Below is a small trained network, with its code and all its weights. Each question gives an input and a class and asks what happens when units are switched off, that is, made to give their printed mean instead of their output.

import numpy as np


def w(rows, s, z=0):
    codes = np.array(rows[::2]) - 128.0
    scale = np.full(codes.shape[1], s)
    scale[-1] = z or s
    return codes * scale


def f(y):
    return np.maximum(y, 0)


def log_softmax(a):
    a = a - a.max(-1, keepdims=True)
    return a - np.log(np.exp(a).sum(-1, keepdims=True))


def net(x, mask):
    res = np.array(x, float).reshape(1, 7) / 4 @ E
    y = f(res @ A[0][:, :-1].T + A[0][:, -1])
    res = res + np.where(mask, y, B[0][:, -1]) @ B[0][:, :-1]
    return log_softmax(res[-1] @ U[:, :-1].T + U[:, -1])


A, B = {}, {}
E = w([
[92,219,184,204,78,142,189,122,44,51,115],'x0',
[115,117,121,121,121,133,146,126,123,134,118],'x1',
[141,146,117,119,146,126,127,117,118,125,119],'x2',
[73,150,254,135,160,160,38,31,180,62,172],'x3',
[143,128,143,141,100,124,132,135,144,136,133],'x4',
[122,91,182,180,223,176,220,190,168,155,180],'x5',
[132,133,131,145,135,123,112,134,134,128,133],'x6',
],0.0068)
A[0] = w([
[211,153,123,108,75,100,124,85,109,112,122,41],'neuron 0',
[150,139,89,137,97,137,138,216,90,168,122,23],'neuron 1',
[142,150,33,140,98,110,193,191,104,161,112,84],'neuron 2',
[131,90,165,175,197,202,201,187,140,133,181,89],'neuron 3',
[118,255,146,179,77,178,146,111,71,65,173,255],'neuron 4',
[90,198,143,181,61,158,229,149,61,61,132,165],'neuron 5',
],0.0076,0.002)
B[0] = w([
[97,81,117,99,105,117,102,155,24,49,169,176],'neuron 0',
[108,158,118,151,216,152,150,37,218,69,125,204],'neuron 1',
[2,158,108,177,209,214,119,113,185,91,190,252],'neuron 2',
[56,67,6,91,36,37,137,209,84,63,99,250],'neuron 3',
[140,92,75,35,185,118,129,136,201,93,136,255],'neuron 4',
[157,58,75,26,170,165,126,84,102,182,163,252],'neuron 5',
],0.0064)
U = w([
[100,119,110,105,178,160,95,127,128,116,109,244],'0',
[141,143,84,98,139,156,130,118,139,112,108,246],'1',
[144,156,115,86,157,146,143,113,151,121,141,238],'2',
[57,196,150,184,206,237,95,64,252,68,183,60],'3',
[123,98,39,102,61,40,109,172,65,63,64,101],'4',
[170,138,118,106,177,102,152,109,127,131,117,185],'5',
[254,73,89,52,187,198,119,118,159,179,151,14],'6',
[230,236,226,245,64,170,190,157,25,194,38,4],'7',
],0.0054,0.0042)

Each question gives the input, the list of numbers given to net, and the class t.
The units are the neurons (one row each of A and B). Each row of codes is followed by its name. A weight is (code - 128) times the scale printed after its matrix; where a second scale follows, it is the last column's (A, B and U).
mask holds one flag per neuron, in row order. A switched-off neuron (its flag False) gives its mean, the last column of its row in B, instead of its output. The means were averaged over made-up inputs and are rounded, as every weight is.
A unit's drop is (log p(t) with every unit on - log p(t) with that unit switched off) / (log p(t) with every unit on - log p(t) with every unit switched off).
The circuit of an input: a set's keep is (log p(t) with only the set's units on - log p(t) with every unit switched off) / (log p(t) with every unit on - log p(t) with every unit switched off). Starting from all 6 units, units are removed one at a time, each time the one whose removal leaves the highest keep (on an exact tie, the one counted first), for as long as the keep stays at least 0.8.
units of the circuit, in order: the units of the circuit, biggest drop first
unit that matters most: the unit with the biggest drop
top k neurons: the k neurons with the biggest drops, biggest first
drop when u is switched off: that unit's drop, to one decimal
input [-7,-4,5,-8,2,6,3], class 3: top 3 neurons : [neuron 2; neuron 1; neuron 5]
input [8,0,0,-7,1,6,-6], class 6: unit that matters most : neuron 5
input [-2,1,6,-7,-4,0,-6], class 3: units of the circuit, in order : [neuron 2; neuron 1]
input [-8,-7,0,-8,-3,-3,-5], class 3: top 4 neurons : [neuron 2; neuron 1; neuron 3; neuron 5]
input [7,1,-2,5,4,2,-3], class 6: top 3 neurons : [neuron 5; neuron 4; neuron 2]
input [6,-1,-4,-7,6,4,1], class 3: top 3 neurons : [neuron 2; neuron 1; neuron 0]
input [-8,6,0,7,-3,8,0], class 4: units of the circuit, in order : [neuron 3; neuron 2]
input [-2,6,0,6,0,7,6], class 4: units of the circuit, in order : [neuron 3; neuron 2]
input [-4,1,2,-8,-2,-2,5], class 3: units of the circuit, in order : [neuron 2; neuron 1]
input [-6,-5,3,-5,4,6,3], class 4: top 3 neurons : [neuron 3; neuron 5; neuron 4]
input [8,-4,-4,-7,1,-5,6], class 6: top 3 neurons : [neuron 5; neuron 4; neuron 3]
input [4,2,5,-7,-6,6,-2], class 3: top 3 neurons : [neuron 2; neuron 1; neuron 0]
input [8,4,2,-8,2,-4,8], class 3: top 3 neurons : [neuron 2; neuron 1; neuron 3]
input [8,-2,-7,-3,0,2,-5], class 6: units of the circuit, in order : [neuron 5]
input [-5,-3,4,-6,0,0,-2], class 3: drop when neuron 2 is switched off : 0.4
input [7,-4,-4,-8,-3,3,1], class 3: drop when neuron 1 is switched off : 0.5
input [-1,6,-6,-1,-1,8,-8], class 4: drop when neuron 3 is switched off : 0.8
